Here is a tiny trained network, its code and every weight. The questions are about switching its units off for an input and a class, where a switched-off unit gives its printed mean instead of its output.

import numpy as np


def w(rows, s, z=0):
    codes = np.array(rows[::2]) - 128.0
    scale = np.full(codes.shape[1], s)
    scale[-1] = z or s
    return codes * scale


def f(y):
    return y / 2 * (1 + np.tanh(0.7978845608 * (y + 0.044715 * y**3)))


def log_softmax(a):
    a = a - a.max(-1, keepdims=True)
    return a - np.log(np.exp(a).sum(-1, keepdims=True))


def net(x, mask):
    res = np.array(x, float).reshape(1, 6) / 4 @ E
    y = f(res @ A[0][:, :-1].T + A[0][:, -1])
    res = res + np.where(mask, y, B[0][:, -1]) @ B[0][:, :-1]
    return log_softmax(res[-1] @ U[:, :-1].T + U[:, -1])


A, B = {}, {}
E = w([
[195,157,249],'x0',
[126,125,130],'x1',
[2,32,205],'x2',
[240,28,122],'x3',
[130,128,131],'x4',
[129,128,127],'x5',
],0.0071)
A[0] = w([
[138,120,157,242],'n0',
[212,226,100,48],'n1',
[166,70,142,78],'n2',
[100,134,144,93],'n3',
[171,116,211,97],'n4',
[101,169,141,87],'n5',
[148,64,54,130],'n6',
[96,87,60,68],'n7',
[210,53,194,119],'n8',
[103,85,229,69],'n9',
[99,81,142,153],'n10',
[89,80,140,109],'n11',
[161,146,232,84],'n12',
[60,57,246,174],'n13',
[177,156,3,79],'n14',
[178,179,255,98],'n15',
[157,87,136,111],'n16',
[152,152,215,120],'n17',
[165,89,136,197],'n18',
[123,101,122,230],'n19',
[102,95,83,125],'n20',
[175,120,158,98],'n21',
[78,159,181,255],'n22',
[94,211,145,97],'n23',
[34,72,23,97],'n24',
[109,204,123,111],'n25',
[77,220,192,108],'n26',
[69,89,154,97],'n27',
[163,64,127,77],'n28',
[151,127,119,64],'n29',
[168,183,86,78],'n30',
[57,188,133,82],'n31',
[115,207,217,98],'n32',
[68,96,154,166],'n33',
],0.013,0.0099)
B[0] = w([
[168,211,71,219],'n0',
[138,104,224,194],'n1',
[154,57,111,143],'n2',
[165,61,155,127],'n3',
[80,115,90,163],'n4',
[140,40,121,132],'n5',
[92,130,98,177],'n6',
[27,101,190,145],'n7',
[137,97,66,199],'n8',
[117,116,224,168],'n9',
[144,154,156,167],'n10',
[161,136,234,153],'n11',
[2,102,108,166],'n12',
[172,143,142,247],'n13',
[104,128,198,200],'n14',
[38,164,163,195],'n15',
[122,89,90,141],'n16',
[33,159,126,169],'n17',
[146,144,96,193],'n18',
[159,170,101,207],'n19',
[84,158,149,151],'n20',
[130,114,139,145],'n21',
[204,164,82,242],'n22',
[165,53,95,158],'n23',
[91,141,125,203],'n24',
[198,90,137,155],'n25',
[153,51,67,181],'n26',
[173,112,171,161],'n27',
[133,86,110,143],'n28',
[104,21,186,119],'n29',
[132,116,243,161],'n30',
[124,43,96,161],'n31',
[84,99,78,171],'n32',
[175,156,146,190],'n33',
],0.0068,0.011)
U = w([
[151,162,93,254],'0',
[32,119,118,141],'1',
[174,114,209,4],'2',
[154,6,53,43],'3',
[154,183,83,156],'4',
[152,182,82,137],'5',
],0.013,0.0075)

Each question gives the input, the list of numbers given to net, and the class t.
The units are the neurons (one row each of A and B). Each row of codes is followed by its name. A weight is (code - 128) times the scale printed after its matrix; where a second scale follows, it is the last column's (A, B and U).
mask holds one flag per neuron, in row order. A switched-off neuron (its flag False) gives its mean, the last column of its row in B, instead of its output. The means were averaged over made-up inputs and are rounded, as every weight is.
A unit's drop is (log p(t) with every unit on - log p(t) with that unit switched off) / (log p(t) with every unit on - log p(t) with every unit switched off).
The circuit of an input: a set's keep is (log p(t) with only the set's units on - log p(t) with every unit switched off) / (log p(t) with every unit on - log p(t) with every unit switched off). Starting from the 12 units with the biggest drops (on a tie, the unit counted first), units are removed one at a time, each time the one whose removal leaves the highest keep (on an exact tie, the one counted first), for as long as the keep stays at least 0.8.
units of the circuit, in order: the units of the circuit, biggest drop first
most important unit: the unit with the biggest drop
k most important neurons: the k neurons with the biggest drops, biggest first
drop when u is switched off: that unit's drop, to one decimal
input [0,-6,-3,7,-2,-6], class 3: most important unit -> n8
input [0,-5,-8,3,3,5], class 2: units of the circuit, in order -> n1, n30
input [-3,-3,2,-6,-4,1], class 3: 2 most important neurons -> n31, n26
input [4,1,-8,-8,-2,4], class 2: units of the circuit, in order -> n1, n30
input [-8,2,-2,-6,-2,8], class 1: units of the circuit, in order -> n7, n24
input [-8,-2,-2,8,7,-3], class 1: units of the circuit, in order -> n7, n14, n22
input [7,3,-5,-3,-7,-2], class 1: units of the circuit, in order -> n15, n12, n17
input [-2,1,5,-6,-2,-5], class 3: units of the circuit, in order -> n31, n26
input [-6,-2,-2,-4,2,2], class 1: units of the circuit, in order -> n0, n13
input [-7,-2,-1,4,5,-4], class 1: 2 most important neurons -> n22, n7
input [-8,-7,-3,-6,-4,-3], class 1: units of the circuit, in order -> n7, n0
input [2,-1,-8,7,1,-1], class 2: 3 most important neurons -> n1, n30, n14
input [1,-3,2,-6,5,4], class 3: units of the circuit, in order -> n26, n31, n23
input [-7,8,8,1,-4,2], class 0: most important unit -> n1
input [-3,2,7,6,6,2], class 2: 2 most important neurons -> n11, n9
input [6,2,7,8,-5,-4], class 3: 3 most important neurons -> n8, n2, n4
input [1,-3,2,-6,5,-2], class 3: 3 most important neurons -> n26, n31, n23
input [7,6,5,8,4,-3], class 3: 2 most important neurons -> n8, n2
input [-1,1,7,-8,-2,3], class 3: 2 most important neurons -> n26, n31
input [7,-1,2,-5,2,5], class 1: units of the circuit, in order -> n12
input [-8,-3,4,7,-1,2], class 1: units of the circuit, in order -> n7, n24
input [-4,3,5,-7,-5,7], class 3: 2 most important neurons -> n31, n26
input [-6,-6,5,5,4,0], class 0: drop when n22 is switched off -> -0.1
input [0,-3,-6,-5,-2,0], class 2: drop when n30 is switched off -> 0.2
